Below is a small trained network, with its code and all its weights. Each question gives an input and a class and asks what happens when units are switched off, that is, made to give their printed mean instead of their output.

import numpy as np


def w(rows, s, z=0):
    codes = np.array(rows[::2]) - 128.0
    scale = np.full(codes.shape[1], s)
    scale[-1] = z or s
    return codes * scale


def f(y):
    return y / 2 * (1 + np.tanh(0.7978845608 * (y + 0.044715 * y**3)))


def log_softmax(a):
    a = a - a.max(-1, keepdims=True)
    return a - np.log(np.exp(a).sum(-1, keepdims=True))


def net(x, mask):
    res = np.array(x, float).reshape(1, 5) / 4 @ E
    y = f(res @ A[0][:, :-1].T + A[0][:, -1])
    res = res + np.where(mask, y, B[0][:, -1]) @ B[0][:, :-1]
    return log_softmax(res[-1] @ U[:, :-1].T + U[:, -1])


A, B = {}, {}
E = w([
[126,120,131,125,128,136],'x0',
[98,121,3,96,58,165],'x1',
[128,46,116,215,71,57],'x2',
[85,55,107,51,192,62],'x3',
[135,118,132,119,125,135],'x4',
],0.012)
A[0] = w([
[157,65,124,209,89,103,82],'neuron 0',
[116,191,125,77,198,206,88],'neuron 1',
[162,38,127,204,132,66,47],'neuron 2',
[178,110,194,154,159,113,129],'neuron 3',
[146,154,170,177,69,177,128],'neuron 4',
[154,173,146,192,71,123,54],'neuron 5',
[97,98,19,129,77,169,157],'neuron 6',
[96,136,187,134,157,136,117],'neuron 7',
[71,105,123,35,144,22,122],'neuron 8',
[161,61,120,222,75,127,101],'neuron 9',
[152,181,163,200,62,186,73],'neuron 10',
[192,167,103,100,146,58,150],'neuron 11',
[180,196,159,96,166,175,58],'neuron 12',
[170,134,248,144,178,60,175],'neuron 13',
[54,167,53,86,57,145,162],'neuron 14',
[28,88,135,91,185,80,134],'neuron 15',
[100,100,116,83,175,58,39],'neuron 16',
[161,186,139,86,126,167,99],'neuron 17',
[169,44,119,193,81,65,92],'neuron 18',
[153,103,81,111,89,151,50],'neuron 19',
[152,144,233,165,141,82,148],'neuron 20',
[131,175,169,205,57,206,100],'neuron 21',
[141,138,33,118,100,115,54],'neuron 22',
[179,114,87,102,94,122,94],'neuron 23',
[108,107,118,77,141,60,3],'neuron 24',
[125,162,104,87,193,180,90],'neuron 25',
],0.013,0.0057)
B[0] = w([
[46,169,136,45,179,141,203],'neuron 0',
[45,210,88,42,174,123,208],'neuron 1',
[69,143,138,43,181,149,210],'neuron 2',
[167,143,177,135,51,111,193],'neuron 3',
[162,112,101,142,136,165,194],'neuron 4',
[127,122,67,142,175,112,180],'neuron 5',
[164,192,242,106,31,19,232],'neuron 6',
[110,150,178,112,37,102,164],'neuron 7',
[171,68,74,214,185,223,218],'neuron 8',
[68,167,155,55,185,148,212],'neuron 9',
[226,32,78,221,232,149,207],'neuron 10',
[73,181,140,99,156,143,142],'neuron 11',
[81,189,121,128,136,146,188],'neuron 12',
[167,94,193,108,2,36,250],'neuron 13',
[193,120,239,131,29,49,222],'neuron 14',
[196,93,55,215,135,158,207],'neuron 15',
[152,60,86,205,163,191,182],'neuron 16',
[48,167,111,83,166,164,175],'neuron 17',
[31,227,109,25,207,137,223],'neuron 18',
[211,75,154,188,73,86,160],'neuron 19',
[173,128,230,136,54,69,222],'neuron 20',
[234,55,45,202,204,185,214],'neuron 21',
[142,124,142,168,108,92,180],'neuron 22',
[116,125,159,153,117,157,151],'neuron 23',
[183,92,103,178,192,165,164],'neuron 24',
[65,184,167,48,173,148,182],'neuron 25',
],0.0096,0.017)
U = w([
[178,132,190,119,9,48,154],'0',
[185,64,49,203,200,189,207],'1',
[36,214,105,40,182,132,2],'2',
],0.011,0.0068)

Each question gives the input, the list of numbers given to net, and the class t.
The units are the neurons (one row each of A and B). Each row of codes is followed by its name. A weight is (code - 128) times the scale printed after its matrix; where a second scale follows, it is the last column's (A, B and U).
mask holds one flag per neuron, in row order. A switched-off neuron (its flag False) gives its mean, the last column of its row in B, instead of its output. The means were averaged over made-up inputs and are rounded, as every weight is.
A unit's drop is (log p(t) with every unit on - log p(t) with that unit switched off) / (log p(t) with every unit on - log p(t) with every unit switched off).
most important unit: the unit with the biggest drop
k most important neurons: the k neurons with the biggest drops, biggest first
drop of u: that unit's drop, to one decimal
input [-5,5,7,-6,-1], class 2: most important unit : neuron 18
input [5,2,-6,-5,-1], class 2: 4 most important neurons : [neuron 1; neuron 8; neuron 17; neuron 25]
input [0,-7,8,5,0], class 2: 3 most important neurons : [neuron 18; neuron 2; neuron 0]
input [-8,8,-8,-1,-3], class 0: 4 most important neurons : [neuron 14; neuron 6; neuron 18; neuron 19]
input [-1,2,7,-6,-8], class 2: 4 most important neurons : [neuron 18; neuron 9; neuron 0; neuron 8]
input [6,6,7,2,4], class 2: 2 most important neurons : [neuron 18; neuron 13]
input [8,-6,4,-7,1], class 1: 4 most important neurons : [neuron 21; neuron 10; neuron 6; neuron 14]
input [6,0,-6,-6,-6], class 1: 2 most important neurons : [neuron 21; neuron 10]
input [5,-2,3,3,-6], class 1: 3 most important neurons : [neuron 6; neuron 1; neuron 14]
input [6,7,-7,3,4], class 0: 3 most important neurons : [neuron 14; neuron 6; neuron 18]
input [-7,5,6,4,5], class 2: 2 most important neurons : [neuron 18; neuron 13]
input [5,-2,-8,-6,2], class 2: drop of neuron 1 : 5.0
input [4,3,5,-5,0], class 1: drop of neuron 10 : 1.1
input [1,-1,4,4,4], class 1: most important unit : neuron 8
input [3,8,-7,4,5], class 0: drop of neuron 14 : 1.7
